The rows lie along a hidden order. The number after each row says roughly how far along it the row is, from 0 to 10. A new part has a new order.
(in the rows, 128 means zero)
[221 143  90 105 129 141 168 185 124 164  53 123 144 112 151 124]
0
[142 122  92 128 112 115  92 159 128 128 130 112 127 143 126  92]
4
[131 167 112 115 126 118 157 169 128 163  89 130 127 136 164 129]
2
[125 153  96 129 133 122 139 153 138 141 104 105 151 116 162  92]
3
[166 166  85 131 124 172 163 182 108 117  70 118 149 124 127 149]
1
[148 163 113 131 112 125 119 185 122 140  71 138 123  97 156 113]
8
[237 149 101 110 123 128 163 241  98 162  52 140 149 102 117 160]
7
[162 128  94 132 129 145 113 196 101 108  92 133 146 102 130 129]
9
[ 59 162 119 128 126  99  92 131 121 152 138 130 122 149 172  97]
5
[203 136 109 107 121 125 132 220 101 160  82 142 139 123 122 148]
7
[ 62 140 117 135 135 147 138 169 121 119 105 114 146 119 154 116]
10
[125 137 105 141 119 149 141 175 131 131  73 134 120 101 156 100]
10
[122 165 110 120 123 108 123 165 114 164  96 135 123 120 168 107]
5
[113 163  89 131 121 171 147 162 117 113  80 119 141 139 141 136]
1
[211 151  85 135 122 151 174 196 131 132  64 119 131 105 122 117]
4
[ 92 153  92 130 120 166 109 148 112 113 102 133 126 144 164 117]
2
[169 160 106 114 113 126 157 202 120 164  74 119 142 111 121 138]
7
[ 74 119 121 115 132 105 117 163 141 143 110 125 130 122 163  79]
9
[ 72 128 108 110 105 151  85 130 150 141 121 124 119 167 133  81]
0
[ 27 159 107 134  99  90  46 110 139 137 167  99 131 179 135  73]
4
[115 116  90 117 139 143 145 171 113 157 119 110 148 144 140 101]
5
[ 57 141  99 137 116 158 129 126 150 125 110 106 122 142 147  81]
3
[118 116  92 135 139 136 154 190 117 160 122 111 139 141 130 113]
8
[145 164 109 107 121 129 142 165 131 164  72 121 145 109 162 110]
1
[ 66 130 111 109 108 150  94 147 123 161 113 132 123 162 136 116]
3
[123 147 100 139 136 125 111 181 105 110 114 123 147 112 159 120]
9
[139 160  96 119 111 143 135 173 108 166  73 128 128 103 136 132]
8
[151 162 115 126 130 100 111 189 111 145 117 135 128 138 159 115]
5
[154 129 113 106 114 157 103 174 136 113  83 140 126 144 133 113]
0
[145 147 106 107 118 138 107 181 109 155  94 133 147 139 132 134]
3
[ 30 156 106 143 128 111  86 127 119 114 151 104 142 135 166  84]
8
[137 157 107 131 111 135 114 173 114 154  70 136 126  96 159 108]
9
[156 145  94 114 115 145 137 203 105 170  76 131 128 111 123 141]
8
[ 35 162 125 113 126 148 113 118 146 114 114 127 137 154 174 103]
0
[134 116 113 118 140 122 153 199 130 155  96 128 133 106 154 101]
10
[ 95 126 109 117 116 142  81 158 133 109 104 125 144 120 144  83]
6
[157 135 111 133 130 104 151 196 136 152 110 112 143 119 127 104]
7
[103 135 111 145 137 156 153 167 140 113 109 125 121 143 160  97]
4
[231 165 106 130 151 129 193 253  83 127  56 152 151  99 156 173]
7
[164 157 108 126 116  99 110 186 126 143 115 120 137 138 129 108]
4
[204 119  87 135 132 154 130 212  97 113  90 139 135 108 120 145]
10
[164 127  92 109 117 140 126 165 137 155 101 112 133 137 127 101]
0
[117 135  89 134 121 172 144 158 132 121  80 114 131 113 132 107]
5
[255 117  74 121 166 159 248 255  76 156  19 143 160  68 136 173]
7
[114 148 114 105 115 158  93 168 124 114 105 141 122 148 155 126]
0
[ 93 169 108 131 121 108 112 150 127 148 132 115 128 159 154 123]
0
[ 44 123 103 107 110 131  76 113 138 164 141 120 121 170 166  77]
1
[ 80 121 115 123 135 150 135 174 133 117  99 119 146 114 148 100]
10
[228 122  85 127 149 124 189 224 113 155  72 119 155  85 141 129]
7
[142 141 118 120 137 111 134 175 139 112  89 116 149 116 159  93]
5
[208 135 101 128 147 172 188 240  91 108  51 148 154  77 142 165]
10
[104 131 118 116 128 100 100 193 122 138 123 137 123 139 158 110]
8
[195 126  87 118 116 126 113 179 124 120  99 125 129 134 125 111]
2
[118 132 101 140 131 158 130 192 112 103 112 130 138 130 125 130]
8
[ 70 152 119 137 125  99 115 150 152 133 141  98 143 137 135  75]
7
[ 29 143  98 135 107 159  87 135 118 137 142 125 119 165 137 110]
6
[122 174 113 134 121 116 145 173 110 155  73 138 128  97 164 130]
7
[  1 125 116 116 107 134  38  74 136 154 154 112 138 153 174  48]
9
[175 130 106 130 142 142 126 198 125 105  86 127 151 103 140 106]
6

New part:
[168 231 119 106 119 135 105 120 146 103 127 210 198 136 134 139 164 165
  99 121 112 127 130 129 111 121 214 101 105 161 141 133 139 140  27 116
 125 145 123 194 145 130 117 133 128 115 132 174 142 118 111 116 131 157
 127 128 136  74 130 158 155 231 127 160 111 122 116 125  44  53 130 129
 132 126  80 113 120 116 118 118 174 110 116 132 159 130 129 128  99 131
 124  99 137 129 124 178 125 136 116 103 136 211 115 152 135 130 141  71
 105 113 109 133 121 101 136 107 144 173  99 124 137 128 128 139 145 120
 124 131 119 136]
8
[164 181 102  58 109 141  83 121 154  66 124 145 111 177 174 120 114  93
 152 122  90 126 171 154 123 141 108 133 132 123 140 133 160 160  63 117
 144 115 105  97 146  68 133 108 114 127 130 107 221 120  15 112 155 103
 122 142 142 147 125 126 111 141 128 133  88 132 141 137  93 132 131 110
 131  83 164 108 112 128 115 123  86 111  80 133 111 123 198 174 105 132
 119  50 111 127 124 135  71 137  75  96 132 171 115 104 134 136 117 143
 142  64 114  99 123  85 144 171 166 130  88 124 161 129  99 152 147 139
 124 171  92 140]
1
[101  72 121 101 107 144 149 119 156 121 125  91  70 177 137 119  82  95
 180 119 115 128 135 126 143 140  68 146 144 111 139  98 126 167 219 118
 124  99 118  40 149 129 141 183 115 136 130  79 121 117 113 120 130  83
 115 142 147 179 130 114  99  81 130 107 132 136 141 136 167 168 131 131
 132  95 188 110 116 136 110 118  82 111 116 135 107 126 175 125 163 129
 125  98 114 129 126 118  76 135 119 157 144  70 116  74 137 129 119 207
 149 110 108 154 120  90 137 193 142 117 168 121 142 128 102 149 146 139
 124 138 114 141]
0
[105 112 162 187 132 132 164 119 109 211 128 129 160  89  72 126 136 139
 107 125 164 129  73  90 146 118 149 134 130 129 138 100 126 145 246 114
 105 129 147 153 128 196 133 186 125 137 129 122  47 134 214 124 101 138
 117 122 148 130 165 114 144 150 131 126 130 137 140 134 145 132 130 165
 134 168  88 138 160 136 118 115 166 121 144 136 122 128  62  29 165 126
 126 187 148 128 127 134  92 134 170 160 144  69 116 114 137 112 115 133
 133 193 125 154 119 109 117 119 100 133 172 122  91 128 141 116 106 125
 125  79 176 126]
10
[174 223 119  94 113 137 104 120 147 115 126 205 194 134 135 126 172 155
  83 119 114 126 138 130 108 128 198 102 112 152 135 149 134 133  32 115
 124 143 123 209 144 124 120 109 132 119 127 172 149 118  97 111 132 154
 133 129 137  77 122 158 156 223 131 160 107 131 116 123  43  62 128 131
 127 124  84 115 108 110 110 123 167 111 111 130 159 136 121 138  97 128
 129 108 127 126 126 169 128 133 113 110 137 195 117 157 134 132 135  66
 106 109 117 126 123 113 137 108 141 165 103 124 140 129 134 143 141 119
 126 115 115 134]
8
[102  40 128  63 103 150 174 116 162 129 117  45 102 195 131 112  94  99
 173 103 141 136 139 120 157 137  76 157 134 125 134  88 124 158 250 111
 106  99 114 103 160 157 141 213 126 133 122  68  64 105 116 146 132  88
 129 137 158 177 141 117 116  98 142 102 132 139 141 128 165 166 129 138
 135  82 151 103 120 128  90 100  87 107 124 144 115 139 159 101 180 115
 129  85 108 129 135 109  60 130 146 204 168  82 124 106 142  99 110 215
 143 120 111 188 114 138 143 185 121 109 197 115 148 126 110 145 144 130
 127 124 104 144]
2
[145 116 102  65 107 146 101 120 167  44 121 117 110 187 174 120 103  95
 160 122  91 127 189 154 138 140 114 132 133 125 140 108 134 172  80 117
 149 113 101  93 147  63 135 130 113 137 131 100 199 118  39 116 154 102
 118 141 145 149 129 112 111 141 128 126 106 136 140 137 125 136 131 105
 131  80 163 108 108 138 112 119  90 111  91 132 110 127 210 177 131 131
 123  49 114 129 124 139  80 136  84 121 136 134 117  99 134 133 120 158
 141  88 112 127 122  85 141 174 155 131 110 124 164 128 102 153 148 139
 124 176  76 142]
0
[110 105 122 107 107 149 152 119 163 114 125 104  70 181 138 115  82 101
 181 122 117 130 140 133 143 139  75 136 137 125 145  93 132 172 225 116
 122  93 113  40 153 139 136 195 114 133 133  54 126 117 113 127 130  80
 115 141 149 180 142 115 100 111 127 114 125 131 142 136 154 148 132 130
 137  79 183 103 121 137 111 111  77 108 118 139  90 126 209 133 168 131
 120  93 124 132 125 131  66 137 116 153 137  70 113  79 138 127 128 203
 149 120 109 152 118  83 138 195 144 132 172 122 152 127 103 151 147 138
 121 144 101 143]
0
[ 88  97 160 180 111 142 188 118 133 187 125 107 111 128  94 120 107  98
 153 120 171 129  94 102 145 140 114 132 130 124 141  95 113 167 235 116
 110 110 134 100 146 207 133 206 114 136 131 107  27 123 219 124 104 102
 115 135 148 147 159 114 120 147 129 112 160 134 141 136 177 143 131 152
 137 144 145 137 144 138 107 115 124 109 157 137 110 127 111  67 173 129
 126 173 134 130 126 141  71 135 175 169 137  58 115  99 137 111 123 146
 141 200 118 188 120  90 115 179  93 136 191 122 103 127 116 141 130 139
 123 100 158 138]
8
